Below is a small trained network, with its code and all its weights. Each question gives an input and a class and asks what happens when units are switched off, that is, made to give their printed mean instead of their output.

import numpy as np


def w(rows, s, z=0):
    codes = np.array(rows[::2]) - 128.0
    scale = np.full(codes.shape[1], s)
    scale[-1] = z or s
    return codes * scale


def f(y):
    return np.maximum(y, 0)


def log_softmax(a):
    a = a - a.max(-1, keepdims=True)
    return a - np.log(np.exp(a).sum(-1, keepdims=True))


def net(x, mask):
    res = np.array(x, float).reshape(1, 5) / 4 @ E
    y = f(res @ A[0][:, :-1].T + A[0][:, -1])
    res = res + np.where(mask, y, B[0][:, -1]) @ B[0][:, :-1]
    return log_softmax(res[-1] @ U[:, :-1].T + U[:, -1])


A, B = {}, {}
E = w([
[100,149,124,125,172,159,127,102],'x0',
[159,2,76,181,76,212,117,107],'x1',
[67,39,179,103,148,110,57,200],'x2',
[24,113,46,167,22,56,115,189],'x3',
[143,138,171,233,83,73,57,92],'x4',
],0.0098)
A[0] = w([
[165,161,85,149,143,111,139,101,83],'n1',
[88,199,175,110,112,98,151,158,15],'n2',
[96,162,122,74,143,111,107,114,107],'n3',
[105,108,76,84,148,147,193,179,160],'n4',
[205,146,2,166,111,123,179,93,188],'n5',
[142,96,123,227,150,123,96,83,159],'n6',
[144,119,213,115,112,175,125,119,103],'n7',
[116,101,162,117,146,140,80,169,13],'n8',
[164,179,76,153,110,128,161,75,141],'n9',
[103,122,129,79,115,158,184,175,137],'n10',
[192,140,170,128,141,177,135,157,26],'n11',
[173,127,195,133,151,150,111,130,65],'n12',
[122,205,141,119,150,107,124,189,66],'n13',
[92,157,195,192,123,125,126,112,232],'n14',
[126,159,176,84,130,32,111,88,33],'n15',
[100,185,178,142,133,107,117,138,64],'n16',
[130,131,167,172,123,122,132,134,85],'n17',
[39,164,57,89,74,75,116,135,209],'n18',
[75,78,168,123,154,127,91,135,131],'n19',
[201,117,159,136,199,120,106,144,63],'n20',
[57,97,57,176,107,159,137,119,71],'n21',
[139,180,149,70,122,78,132,155,51],'n22',
[124,78,129,53,140,103,178,121,141],'n23',
[135,150,137,167,142,121,17,122,129],'n24',
[198,81,139,121,175,174,194,101,93],'n25',
[106,51,135,119,126,186,60,138,16],'n26',
[138,96,151,71,140,107,59,139,32],'n27',
[138,108,126,99,129,122,93,171,104],'n28',
[65,130,94,144,115,120,164,175,199],'n29',
[134,162,166,114,166,113,153,145,71],'n30',
[170,182,111,152,100,131,174,136,31],'n31',
[143,63,98,161,113,185,136,101,155],'n32',
[176,140,162,104,134,146,125,141,12],'n33',
[104,145,117,151,90,75,63,70,165],'n34',
[141,123,140,111,164,126,115,83,2],'n35',
[186,165,164,87,98,121,186,51,43],'n36',
[83,182,86,156,80,161,125,197,103],'n37',
[122,89,153,86,170,102,53,168,161],'n38',
[128,117,44,65,174,152,184,163,171],'n39',
],0.012,0.00094)
B[0] = w([
[99,174,122,140,130,163,74,85,178],'n1',
[113,51,78,59,92,183,98,164,191],'n2',
[152,46,129,140,124,150,97,89,168],'n3',
[223,125,163,156,105,55,200,82,216],'n4',
[54,177,141,119,97,192,82,134,239],'n5',
[192,62,151,110,110,104,163,65,201],'n6',
[121,139,41,126,238,107,119,185,180],'n7',
[64,207,113,123,102,146,83,93,173],'n8',
[61,138,170,177,74,106,46,138,210],'n9',
[187,150,219,241,70,70,209,68,195],'n10',
[162,125,120,143,179,168,102,175,193],'n11',
[113,125,99,137,195,104,160,157,191],'n12',
[139,90,158,77,98,204,104,133,188],'n13',
[213,83,191,170,100,155,234,72,179],'n14',
[136,73,133,77,73,221,147,120,193],'n15',
[132,88,140,34,95,215,168,88,177],'n16',
[120,120,148,109,140,52,184,80,157],'n17',
[169,139,98,117,203,98,129,210,248],'n18',
[95,195,165,128,96,156,97,99,186],'n19',
[157,139,93,131,230,93,143,171,198],'n20',
[159,92,76,122,161,151,118,200,224],'n21',
[137,100,78,73,48,164,102,96,188],'n22',
[182,153,193,194,114,68,149,75,188],'n23',
[145,127,172,233,169,58,197,45,185],'n24',
[116,110,109,133,106,137,163,205,235],'n25',
[92,129,117,84,91,155,79,112,212],'n26',
[40,202,170,146,107,99,87,146,171],'n27',
[118,163,144,126,109,148,134,106,166],'n28',
[127,138,90,159,200,73,136,169,207],'n29',
[133,103,134,85,133,139,113,154,181],'n30',
[81,184,155,165,100,108,84,101,186],'n31',
[146,34,97,13,41,199,97,121,220],'n32',
[147,166,78,164,204,118,139,189,175],'n33',
[178,126,121,160,220,82,168,78,198],'n34',
[111,118,117,160,150,158,134,191,169],'n35',
[93,153,137,114,198,146,112,108,225],'n36',
[155,177,52,105,212,70,134,163,206],'n37',
[102,174,136,182,89,102,52,89,193],'n38',
[133,111,182,165,110,96,149,1,232],'n39',
],0.0064,0.013)
U = w([
[231,113,172,203,132,92,225,43,255],'0',
[154,24,97,23,102,179,104,134,144],'1',
[154,149,67,154,242,106,136,238,55],'2',
[9,223,139,176,116,131,49,107,77],'3',
],0.011,0.00076)

Each question gives the input, the list of numbers given to net, and the class t.
The units are the neurons (one row each of A and B). Each row of codes is followed by its name. A weight is (code - 128) times the scale printed after its matrix; where a second scale follows, it is the last column's (A, B and U).
mask holds one flag per neuron, in row order. A switched-off neuron (its flag False) gives its mean, the last column of its row in B, instead of its output. The means were averaged over made-up inputs and are rounded, as every weight is.
A unit's drop is (log p(t) with every unit on - log p(t) with that unit switched off) / (log p(t) with every unit on - log p(t) with every unit switched off).
The circuit of an input: a set's keep is (log p(t) with only the set's units on - log p(t) with every unit switched off) / (log p(t) with every unit on - log p(t) with every unit switched off). Starting from the 12 units with the biggest drops (on a tie, the unit counted first), units are removed one at a time, each time the one whose removal leaves the highest keep (on an exact tie, the one counted first), for as long as the keep stays at least 0.8.
circuit, biggest first: the units of the circuit, biggest drop first
unit that matters most: the unit with the biggest drop
top k neurons: the k neurons with the biggest drops, biggest first
drop of u: that unit's drop, to one decimal
input [4,0,7,-7,4], class 2: unit that matters most => n20
input [4,-6,-7,2,-2], class 3: top 3 neurons => n9, n31, n32
input [-5,-8,-8,3,-6], class 1: top 3 neurons => n2, n22, n13
input [2,3,2,0,2], class 1: top 3 neurons => n10, n4, n39
input [0,0,-5,3,4], class 3: top 2 neurons => n5, n4
input [5,-5,2,6,-1], class 2: top 4 neurons => n18, n32, n29, n37
input [-5,-4,-5,3,3], class 3: top 2 neurons => n32, n31
input [-2,7,7,7,8], class 0: top 3 neurons => n24, n34, n6
input [1,5,-7,5,0], class 3: top 2 neurons => n5, n9
input [1,-8,4,-4,-8], class 0: top 2 neurons => n10, n23
input [4,1,-2,7,7], class 0: top 4 neurons => n14, n6, n24, n34
input [-8,8,-6,8,3], class 1: top 2 neurons => n32, n6
input [3,-4,8,7,-5], class 3: top 3 neurons => n38, n19, n8
input [5,-3,3,8,7], class 2: circuit, biggest first => n18
input [-7,-5,6,-4,4], class 3: top 3 neurons => n27, n38, n32
input [0,-8,-3,6,-8], class 0: drop of n4 => 0.7
input [8,1,2,-3,2], class 2: drop of n7 => 0.2
input [4,4,4,6,-7], class 0: drop of n4 => 0.2
